[[129 132 129 130 139 126]
 [124 129 127 128 128 132]
 [122 131 131 130 122 129]
 [135 125 128 129 143 133]
 [131 129 128 122 100 124]
 [122 125 128 128 118 122]
 [130 127 124 124 133 128]
 [132 133 129 127 128 125]
 [134 124 127 126 113 123]
 [127 120 128 131 138 122]
 [125 129 127 130 136 129]]
=>
[[129 132 129 130 139 126]
 [122 131 131 130 122 129]
 [131 129 128 122 100 124]
 [130 127 124 124 133 128]
 [134 124 127 126 113 123]
 [125 129 127 130 136 129]]

[[128 130 128]
 [125 126 128]
 [125 140 129]
 [105 113 130]
 [126 136 129]
 [126 138 129]
 [126 143 118]
 [128 129 127]
 [139 116 128]
 [131 112 120]]
=>
[[128 130 128]
 [125 140 129]
 [126 136 129]
 [126 143 118]
 [139 116 128]]

[[126 129 134 128 127 131 131 125 121 125 131 104]
 [132 120 131 129 128 125 127 125 126 133 130 135]]
=>
[[126 129 134 128 127 131 131 125 121 125 131 104]]

[[129 148 141 128 127 128]
 [129 137 150 132 128 128]
 [128 131 150 136 128 128]
 [128 128 128 134 149 137]
 [128 131 150 136 128 128]
 [130 150 135 128 128 128]
 [128 128 128 128 141 149]]
=>
[[129 148 141 128 127 128]
 [128 131 150 136 128 128]
 [128 131 150 136 128 128]
 [128 128 128 128 141 149]]

[[145 136 125]
 [130 117 100]
 [122 138 157]
 [127 122 115]
 [123 124 125]
 [123 123 124]
 [135 124 111]
 [132 132 139]
 [114 118 123]]
=>
[[145 136 125]
 [122 138 157]
 [123 124 125]
 [135 124 111]
 [114 118 123]]

[[134 120 137 110 113 112 114 115 125 116 116 122 114 115 127]
 [121 121 127 113 105 110 112 109 137 110 108 110 111 105 112]]
=>
[[134 120 137 110 113 112 114 115 125 116 116 122 114 115 127]]

[[117 126 125 127 113 144 134 110 125]
 [135 131 106 125 123 112 139 132 118]
 [129 129 118 125 148 124 138 137 137]
 [105 120 114 131 125 112 128 134 128]]
=>
[[117 126 125 127 113 144 134 110 125]
 [129 129 118 125 148 124 138 137 137]]

[[135 104]
 [147 105]]
=>
[[135 104]]
---
[[129 126]
 [136 126]
 [143 127]
 [152 113]
 [128 138]]
=>
[[129 126]
 [136 126]]

[[125 156 117]
 [124 127 157]]
=>
[[125 156]
 [124 127]]

[[127 129]
 [110 146]
 [132 129]
 [153 132]]
=>
[[127 129]
 [110 146]]

[[118 136 145 134]
 [131 144  99 135]]
=>
[[118 136]
 [131 144]]

[[149 123 138]
 [135 116 131]
 [115 115 111]
 [142 134 139]]
=>
[[149 123]
 [135 116]]

[[127 147 123]
 [128 142 119]
 [104 112 120]
 [136 117 140]]
=>
[[127 147]
 [128 142]]
---
[[127 126 105 120 130 115 103 113]
 [113 129 137 136 123 130 124 130]
 [107 129 109 137 123 125 106 118]
 [117 125 103 121 125 119 106 115]]
=>
[[113 103 115 130 120 105 126 127]
 [130 124 130 123 136 137 129 113]
 [118 106 125 123 137 109 129 107]
 [115 106 119 125 121 103 125 117]]

[[121 134 143 139 122 120 130 129 132]
 [131 121 127 130 140 137 123 145 125]
 [117 128 137 143 117 122 123 127 102]
 [116 138 143 148 107 124 128 119 127]
 [119 137 143 137 119 121 129 129 132]
 [129 125 126 128 139 130 123 141 128]]
=>
[[132 129 130 120 122 139 143 134 121]
 [125 145 123 137 140 130 127 121 131]
 [102 127 123 122 117 143 137 128 117]
 [127 119 128 124 107 148 143 138 116]
 [132 129 129 121 119 137 143 137 119]
 [128 141 123 130 139 128 126 125 129]]

[[142 121 137 114 127]
 [135 130 124 115 121]
 [135 130 125 115 122]
 [144 115 145 106 129]
 [132 100 131 107 139]
 [133 100 130 106 139]
 [141 121 136 114 126]
 [142 120 141 112 128]
 [136 128 126 116 123]]
=>
[[127 114 137 121 142]
 [121 115 124 130 135]
 [122 115 125 130 135]
 [129 106 145 115 144]
 [139 107 131 100 132]
 [139 106 130 100 133]
 [126 114 136 121 141]
 [128 112 141 120 142]
 [123 116 126 128 136]]

[[142 132 134 116 135 121 127 123 118 139 138 116]
 [133 127 129 127 131 124 127 125 124 130 129 125]
 [152 143 143 115 142 124 133 128 118 149 149 112]
 [120 111 133 113 122 140 141 148 111 133 114 135]
 [107 112 106 144 110 120 114 119 132 102 107 133]
 [109 110 107 141 109 118 114 119 127 104 106 131]
 [130 127 124 126 125 119 121 120 127 127 129 124]]
=>
[[116 138 139 118 123 127 121 135 116 134 132 142]
 [125 129 130 124 125 127 124 131 127 129 127 133]
 [112 149 149 118 128 133 124 142 115 143 143 152]
 [135 114 133 111 148 141 140 122 113 133 111 120]
 [133 107 102 132 119 114 120 110 144 106 112 107]
 [131 106 104 127 119 114 118 109 141 107 110 109]
 [124 129 127 127 120 121 119 125 126 124 127 130]]

[[128 131 130 115 147 131 130 129]
 [129 129 131 117 144 132 130 138]
 [131 127 131 117 140 132 127 144]
 [130 130 131 114 145 131 129 127]
 [132 137 144 109 157 139 137 122]
 [131 131 131 109 146 131 128 117]]
=>
[[129 130 131 147 115 130 131 128]
 [138 130 132 144 117 131 129 129]
 [144 127 132 140 117 131 127 131]
 [127 129 131 145 114 131 130 130]
 [122 137 139 157 109 144 137 132]
 [117 128 131 146 109 131 131 131]]

[[133 133 113 124 139 132 126 122 128 120 122 133 124]
 [145 133 123 121 141 137 126 129 130 114 129 127 128]
 [140 141 118 121 150 142 111 136 115 117 136 135 126]
 [132 134 109 125 139 132 125 121 125 120 119 133 125]
 [134 135 117 126 141 134 121 129 122 119 128 132 128]
 [130 124 133 119 121 130 136 119 138 133 122 127 122]
 [135 136 129 130 145 133 113 142 121 120 146 132 129]]
=>
[[124 133 122 120 128 122 126 132 139 124 113 133 133]
 [128 127 129 114 130 129 126 137 141 121 123 133 145]
 [126 135 136 117 115 136 111 142 150 121 118 141 140]
 [125 133 119 120 125 121 125 132 139 125 109 134 132]
 [128 132 128 119 122 129 121 134 141 126 117 135 134]
 [122 127 122 133 138 119 136 130 121 119 133 124 130]
 [129 132 146 120 121 142 113 133 145 130 129 136 135]]

[[130 128 132 120 118 142 137]
 [142 115 120 123 114 141 118]
 [142 106 108 115 151 151 145]
 [105 153 115 107 127 128 103]
 [122 140 121 118 138 151 106]]
=>
[[137 142 118 120 132 128 130]
 [118 141 114 123 120 115 142]
 [145 151 151 115 108 106 142]
 [103 128 127 107 115 153 105]
 [106 151 138 118 121 140 122]]
